Below are the code and all the weights of a small trained network. Each question names an input and a class and asks about switching units off, where a switched-off unit gives its printed mean instead of its output.

import numpy as np


def w(rows, s, z=0):
    codes = np.array(rows[::2]) - 128.0
    scale = np.full(codes.shape[1], s)
    scale[-1] = z or s
    return codes * scale


def norm(h):
    return h / np.sqrt((h * h).mean(-1, keepdims=True) + 1e-5)


def f(y):
    return y / 2 * (1 + np.tanh(0.7978845608 * (y + 0.044715 * y**3)))


def log_softmax(a):
    a = a - a.max(-1, keepdims=True)
    return a - np.log(np.exp(a).sum(-1, keepdims=True))


def net(x, mask):
    res = np.array(x, float).reshape(1, 6) / 4 @ E
    u = 0
    for l in range(4):
        y = f(norm(res) @ A[l][:, :-1].T + A[l][:, -1])
        res = res + np.where(mask[u : u + 6], y, B[l][:, -1]) @ B[l][:, :-1]
        u += 6
    return log_softmax(norm(res)[-1] @ U[:, :-1].T + U[:, -1])


A, B = {}, {}
E = w([
[112,11,247,247,118,121],'x0',
[113,90,164,68,192,126],'x1',
[73,151,89,191,211,140],'x2',
[75,188,196,112,113,182],'x3',
[171,67,105,82,129,254],'x4',
[59,83,77,104,41,93],'x5',
],0.0093)
A[0] = w([
[88,194,155,141,147,76,55],'0.n1',
[164,116,158,248,93,88,25],'0.n2',
[111,150,145,115,66,170,39],'0.n3',
[55,97,106,233,129,66,2],'0.n4',
[108,169,192,89,58,157,82],'0.n5',
[147,45,205,162,128,128,69],'0.n6',
],0.011,0.0057)
B[0] = w([
[94,183,139,139,191,99,185],'0.n1',
[182,151,158,100,160,178,223],'0.n2',
[131,214,114,143,174,148,136],'0.n3',
[225,187,62,50,71,138,216],'0.n4',
[64,248,118,93,165,166,203],'0.n5',
[147,60,204,106,168,70,252],'0.n6',
],0.012,0.0035)
A[1] = w([
[144,168,153,189,54,73,93],'1.n1',
[135,117,168,147,147,109,2],'1.n2',
[192,95,88,196,164,55,30],'1.n3',
[165,216,123,140,103,233,21],'1.n4',
[120,109,74,7,175,158,97],'1.n5',
[146,136,37,52,120,168,47],'1.n6',
],0.012,0.0033)
B[1] = w([
[106,185,66,93,57,254,159],'1.n1',
[153,144,178,98,146,100,131],'1.n2',
[65,156,124,44,108,228,172],'1.n3',
[141,90,88,60,180,200,223],'1.n4',
[245,122,38,57,119,161,253],'1.n5',
[197,184,196,123,90,224,245],'1.n6',
],0.0092,0.0059)
A[2] = w([
[189,90,179,174,146,143,136],'2.n1',
[191,140,38,125,71,138,155],'2.n2',
[105,200,92,149,193,81,29],'2.n3',
[145,131,197,207,169,93,101],'2.n4',
[114,28,1,127,150,25,92],'2.n5',
[64,145,62,231,206,125,2],'2.n6',
],0.0089,0.0064)
B[2] = w([
[143,195,184,145,1,110,174],'2.n1',
[201,138,130,39,102,159,255],'2.n2',
[146,167,94,220,174,72,140],'2.n3',
[214,78,108,206,80,152,151],'2.n4',
[78,119,114,31,96,74,134],'2.n5',
[178,55,74,188,181,120,127],'2.n6',
],0.0093,0.0063)
A[3] = w([
[109,179,89,192,37,149,200],'3.n1',
[49,50,113,126,154,95,175],'3.n2',
[107,227,151,146,202,123,3],'3.n3',
[130,66,119,94,55,123,54],'3.n4',
[90,69,254,127,120,200,229],'3.n5',
[166,106,73,217,221,188,81],'3.n6',
],0.0094,0.004)
B[3] = w([
[134,233,140,49,153,181,174],'3.n1',
[196,157,98,49,161,132,132],'3.n2',
[161,171,65,181,160,62,165],'3.n3',
[113,122,22,104,171,42,158],'3.n4',
[80,209,132,155,81,158,254],'3.n5',
[108,2,121,84,150,217,152],'3.n6',
],0.0098,0.0057)
U = w([
[145,91,249,206,76,111,170],'0',
[99,214,103,176,174,94,137],'1',
[43,108,149,127,110,172,93],'2',
[139,92,99,216,207,118,62],'3',
[121,40,99,99,114,42,99],'4',
[207,174,86,56,110,169,205],'5',
[80,112,110,137,151,161,2],'6',
[129,83,118,151,87,99,12],'7',
],0.02,0.007)

Each question gives the input, the list of numbers given to net, and the class t.
The units are the neurons (one row each of A and B). Each row of codes is followed by its name. A weight is (code - 128) times the scale printed after its matrix; where a second scale follows, it is the last column's (A, B and U).
mask holds one flag per neuron, layer by layer. A switched-off neuron (its flag False) gives its mean, the last column of its row in B, instead of its output. The means were averaged over made-up inputs and are rounded, as every weight is.
A unit's drop is (log p(t) with every unit on - log p(t) with that unit switched off) / (log p(t) with every unit on - log p(t) with every unit switched off).
The circuit of an input: a set's keep is (log p(t) with only the set's units on - log p(t) with every unit switched off) / (log p(t) with every unit on - log p(t) with every unit switched off). Starting from the 12 units with the biggest drops (on a tie, the unit counted first), units are removed one at a time, each time the one whose removal leaves the highest keep (on an exact tie, the one counted first), for as long as the keep stays at least 0.8.
circuit, biggest first: the units of the circuit, biggest drop first
most important unit: the unit with the biggest drop
k most important neurons: the k neurons with the biggest drops, biggest first
k most important neurons of layer l: the k neurons of layer l with the biggest drops, biggest first
drop of u: that unit's drop, to one decimal
input [-8,3,7,-5,-5,-4], class 1: most important neuron -> (0.n4)
input [5,-2,5,-6,-6,-8], class 5: 2 most important neurons -> (0.n4, 1.n3)
input [1,-6,-6,7,-3,-4], class 1: circuit, biggest first -> (0.n5, 1.n5, 2.n2)
input [-7,1,8,-6,-8,0], class 1: circuit, biggest first -> (0.n1, 2.n3)
input [5,7,-3,3,-1,7], class 0: 4 most important neurons -> (0.n6, 1.n5, 3.n5, 1.n4)
input [-2,-7,1,1,-7,-5], class 1: circuit, biggest first -> (0.n1, 1.n5)
input [3,-6,-5,-6,-1,-4], class 0: 2 most important neurons of layer 0 -> (0.n2, 0.n6)
input [-5,6,-4,4,-8,7], class 1: 2 most important neurons -> (0.n4, 0.n1)
input [5,3,1,5,7,7], class 2: 2 most important neurons -> (3.n5, 1.n6)
input [2,1,-4,-3,5,1], class 4: 2 most important neurons -> (1.n6, 3.n4)
input [-3,-4,-3,1,-4,-8], class 1: 2 most important neurons of layer 1 -> (1.n5, 1.n6)
input [-4,-2,7,1,-7,-6], class 3: 2 most important neurons of layer 3 -> (3.n6, 3.n5)
input [-2,2,0,-1,-4,-5], class 3: 2 most important neurons of layer 0 -> (0.n1, 0.n4)
input [-6,6,0,-1,-5,-8], class 1: most important neuron of layer 3 -> (3.n3)
input [3,-4,-3,-3,8,3], class 4: 2 most important neurons of layer 1 -> (1.n6, 1.n1)
input [2,-3,6,-4,-7,-1], class 5: drop of 0.n4 -> 3.1
input [0,5,-5,-8,-4,5], class 4: drop of 1.n6 -> 0.1
input [2,7,-7,-7,3,-2], class 4: drop of 1.n6 -> 0.3
input [1,1,-3,-7,-3,-5], class 0: drop of 1.n5 -> 0.3
input [1,-1,-4,5,-6,3], class 1: most important unit -> 0.n5
input [-7,-1,8,2,-4,-8], class 3: 2 most important neurons of layer 0 -> (0.n4, 0.n5)
input [-7,-3,-1,0,-6,-8], class 1: 2 most important neurons of layer 0 -> (0.n1, 0.n4)
